Below are the code and all the weights of a small trained network. Each question names an input and a class and asks about switching units off, where a switched-off unit gives its printed mean instead of its output.

import numpy as np


def w(rows, s, z=0):
    codes = np.array(rows[::2]) - 128.0
    scale = np.full(codes.shape[1], s)
    scale[-1] = z or s
    return codes * scale


def norm(h):
    return h / np.sqrt((h * h).mean(-1, keepdims=True) + 1e-5)


def f(y):
    return np.maximum(y, 0)


def log_softmax(a):
    a = a - a.max(-1, keepdims=True)
    return a - np.log(np.exp(a).sum(-1, keepdims=True))


def net(x, mask):
    res = np.array(x, float).reshape(1, 8) / 4 @ E
    u = 0
    for l in range(2):
        y = f(norm(res) @ A[l][:, :-1].T + A[l][:, -1])
        res = res + np.where(mask[u : u + 16], y, B[l][:, -1]) @ B[l][:, :-1]
        u += 16
    return log_softmax(norm(res)[-1] @ U[:, :-1].T + U[:, -1])


A, B = {}, {}
E = w([
[116,65,155,154,124,62,10,86,55,142],'x0',
[115,140,110,249,224,80,141,20,207,93],'x1',
[127,126,127,127,125,127,131,125,126,129],'x2',
[131,130,129,130,124,130,130,126,127,128],'x3',
[126,128,134,126,133,125,128,129,125,127],'x4',
[129,128,128,128,130,129,125,129,126,129],'x5',
[83,109,49,121,132,45,147,163,77,6],'x6',
[131,131,122,127,126,127,125,127,128,130],'x7',
],0.0015)
A[0] = w([
[167,153,181,103,82,167,105,170,116,172,114],'L0N0',
[154,98,120,93,102,162,122,129,77,135,137],'L0N1',
[146,134,183,150,101,171,116,102,153,184,85],'L0N2',
[132,130,131,124,111,128,160,148,107,105,68],'L0N3',
[95,186,95,114,157,186,158,160,153,133,106],'L0N4',
[96,114,102,133,168,136,157,138,140,139,2],'L0N5',
[69,121,38,116,119,67,153,151,80,15,144],'L0N6',
[32,107,30,122,130,59,168,181,73,23,23],'L0N7',
[112,161,125,230,213,84,132,37,209,108,21],'L0N8',
[123,56,157,147,115,75,5,87,74,145,134],'L0N9',
[114,46,188,163,94,54,5,80,50,151,25],'L0N10',
[94,137,112,136,162,105,124,115,137,90,64],'L0N11',
[98,83,144,146,93,118,61,99,65,143,109],'L0N12',
[130,134,105,218,207,92,141,40,198,110,135],'L0N13',
[114,148,116,207,177,132,160,67,176,99,86],'L0N14',
[113,91,114,95,96,158,114,139,66,158,129],'L0N15',
],0.0031,0.0037)
B[0] = w([
[119,110,119,155,194,109,160,76,173,161,196],'L0N0',
[155,167,113,149,177,120,125,117,185,107,180],'L0N1',
[120,123,68,110,132,70,146,171,120,78,166],'L0N2',
[143,152,95,130,100,153,92,137,127,143,133],'L0N3',
[150,80,162,131,75,95,131,81,97,129,171],'L0N4',
[144,223,168,153,132,148,134,103,178,171,128],'L0N5',
[98,103,31,132,159,105,138,218,92,55,252],'L0N6',
[184,145,211,110,120,161,132,62,192,253,210],'L0N7',
[193,88,69,5,146,182,154,142,83,158,199],'L0N8',
[197,65,202,145,65,66,28,66,70,136,225],'L0N9',
[83,184,58,82,170,232,250,186,179,150,201],'L0N10',
[108,96,166,181,155,118,143,156,118,119,145],'L0N11',
[153,150,161,120,157,77,144,155,190,86,183],'L0N12',
[62,194,170,234,56,134,79,157,138,135,235],'L0N13',
[174,126,173,73,137,72,151,167,173,105,189],'L0N14',
[151,158,121,154,180,96,126,111,199,106,186],'L0N15',
],0.0031,0.004)
A[1] = w([
[94,209,46,144,154,191,147,180,185,166,146],'L1N0',
[164,37,163,49,93,226,171,53,81,168,69],'L1N1',
[131,134,95,119,147,61,81,151,88,4,97],'L1N2',
[167,38,53,50,208,100,146,147,75,45,107],'L1N3',
[79,151,205,202,15,182,54,46,52,168,32],'L1N4',
[198,147,157,30,132,200,114,121,137,215,136],'L1N5',
[104,139,17,99,136,175,209,197,112,78,93],'L1N6',
[73,154,47,131,175,186,120,173,137,136,65],'L1N7',
[25,132,47,98,137,84,105,190,75,10,70],'L1N8',
[125,56,64,80,111,195,203,116,63,160,127],'L1N9',
[165,151,226,136,115,202,119,67,174,242,13],'L1N10',
[162,60,107,41,183,107,165,66,124,140,143],'L1N11',
[166,176,232,132,106,187,131,97,187,186,171],'L1N12',
[87,134,40,13,227,206,186,113,149,172,100],'L1N13',
[20,178,74,156,121,171,168,170,141,107,47],'L1N14',
[26,100,137,235,62,107,79,132,10,81,3],'L1N15',
],0.0032,0.0028)
B[1] = w([
[39,124,134,87,88,135,204,111,92,106,226],'L1N0',
[145,9,65,134,254,61,211,67,90,145,145],'L1N1',
[110,73,59,151,79,111,196,178,98,144,211],'L1N2',
[151,186,129,121,47,159,97,132,91,61,218],'L1N3',
[239,198,94,240,124,217,142,91,59,111,146],'L1N4',
[121,115,146,201,166,55,147,95,169,91,220],'L1N5',
[111,164,184,164,194,88,54,149,184,129,223],'L1N6',
[81,214,189,115,222,159,104,133,171,82,149],'L1N7',
[156,117,199,127,158,159,150,23,175,192,215],'L1N8',
[67,144,43,61,156,197,38,132,78,136,158],'L1N9',
[133,170,99,116,118,112,99,249,95,12,210],'L1N10',
[160,73,124,52,192,131,141,126,95,122,187],'L1N11',
[110,104,150,81,95,174,127,44,132,219,254],'L1N12',
[123,92,34,184,116,205,78,134,15,167,193],'L1N13',
[227,135,188,171,187,57,106,184,103,57,158],'L1N14',
[8,117,66,126,100,120,22,225,253,234,149],'L1N15',
],0.0039)
U = w([
[9,6,8,9,249,249,248,7,11,251,157],'0',
[250,7,248,6,245,11,19,7,245,234,111],'1',
[6,247,250,76,10,246,251,7,248,250,237],'2',
[249,246,223,251,10,238,6,7,108,232,183],'3',
[6,243,11,10,250,248,19,250,6,7,101],'4',
[250,8,8,9,7,13,95,247,4,7,28],'5',
[19,250,233,249,252,7,248,249,249,7,6],'6',
[8,15,9,249,5,4,9,249,241,238,100],'7',
],0.0046,0.0021)

Each question gives the input, the list of numbers given to net, and the class t.
The units are the neurons (one row each of A and B). Each row of codes is followed by its name. A weight is (code - 128) times the scale printed after its matrix; where a second scale follows, it is the last column's (A, B and U).
mask holds one flag per neuron, layer by layer. A switched-off neuron (its flag False) gives its mean, the last column of its row in B, instead of its output. The means were averaged over made-up inputs and are rounded, as every weight is.
A unit's drop is (log p(t) with every unit on - log p(t) with that unit switched off) / (log p(t) with every unit on - log p(t) with every unit switched off).
The circuit of an input: a set's keep is (log p(t) with only the set's units on - log p(t) with every unit switched off) / (log p(t) with every unit on - log p(t) with every unit switched off). Starting from the 12 units with the biggest drops (on a tie, the unit counted first), units are removed one at a time, each time the one whose removal leaves the highest keep (on an exact tie, the one counted first), for as long as the keep stays at least 0.8.
units of the circuit, in order: the units of the circuit, biggest drop first
unit that matters most: the unit with the biggest drop
k most important neurons: the k neurons with the biggest drops, biggest first
top k neurons in layer l: the k neurons of layer l with the biggest drops, biggest first
input [6,7,7,4,1,-7,7,7], class 7: units of the circuit, in order : (L0N13 L1N15)
input [1,-8,1,0,5,0,-8,6], class 1: units of the circuit, in order : (L0N13 L1N5)
input [-5,-1,-1,7,-6,2,-5,-3], class 0: most important neuron : (L0N13)
input [8,8,-2,-6,7,2,-6,2], class 3: units of the circuit, in order : (L0N13 L1N4)
input [1,4,3,5,3,0,-3,2], class 3: units of the circuit, in order : (L0N13 L1N4)
input [0,-4,1,7,5,1,-2,5], class 0: 3 most important neurons : (L0N9 L0N13 L0N6)
input [8,7,-6,6,-6,0,1,1], class 7: units of the circuit, in order : (L0N13 L1N15)
input [0,-4,3,-4,-8,-4,6,6], class 4: 2 most important neurons : (L0N6 L0N13)
input [7,7,-7,-7,-6,-2,-1,-4], class 3: 2 most important neurons : (L0N13 L0N6)
input [-7,0,-5,8,8,7,2,-5], class 4: 4 most important neurons : (L0N13 L1N9 L0N9 L0N12)
input [0,4,-2,0,-1,3,-4,4], class 2: 2 most important neurons : (L0N13 L0N9)
input [3,-4,2,-7,8,-7,-1,-6], class 1: 3 most important neurons : (L0N9 L0N6 L0N13)
input [6,5,8,-7,4,1,-1,-6], class 3: 4 most important neurons : (L0N13 L0N9 L0N6 L1N4)
input [0,-2,7,5,-5,1,2,0], class 4: unit that matters most : L0N6
input [-4,8,5,-8,1,4,-1,-2], class 2: units of the circuit, in order : (L0N13 L0N6 L0N8 L1N12)
input [0,-8,0,2,0,-6,0,-5], class 0: 2 most important neurons : (L0N9 L0N6)
input [8,2,-8,5,3,5,1,-2], class 7: 2 most important neurons : (L0N9 L0N7)
input [8,-6,-4,-1,-3,-1,-2,-6], class 1: 4 most important neurons : (L0N9 L0N6 L0N13 L0N10)
input [4,-4,-2,6,-7,2,-1,-4], class 1: top 2 neurons in layer 0 : (L0N9 L0N6)
input [-2,-7,5,-5,-6,-2,-3,-5], class 0: top neuron in layer 0 : (L0N13)
input [0,8,-5,-6,-3,6,-6,-5], class 2: top 4 neurons in layer 0 : (L0N13 L0N9 L0N8 L0N14)
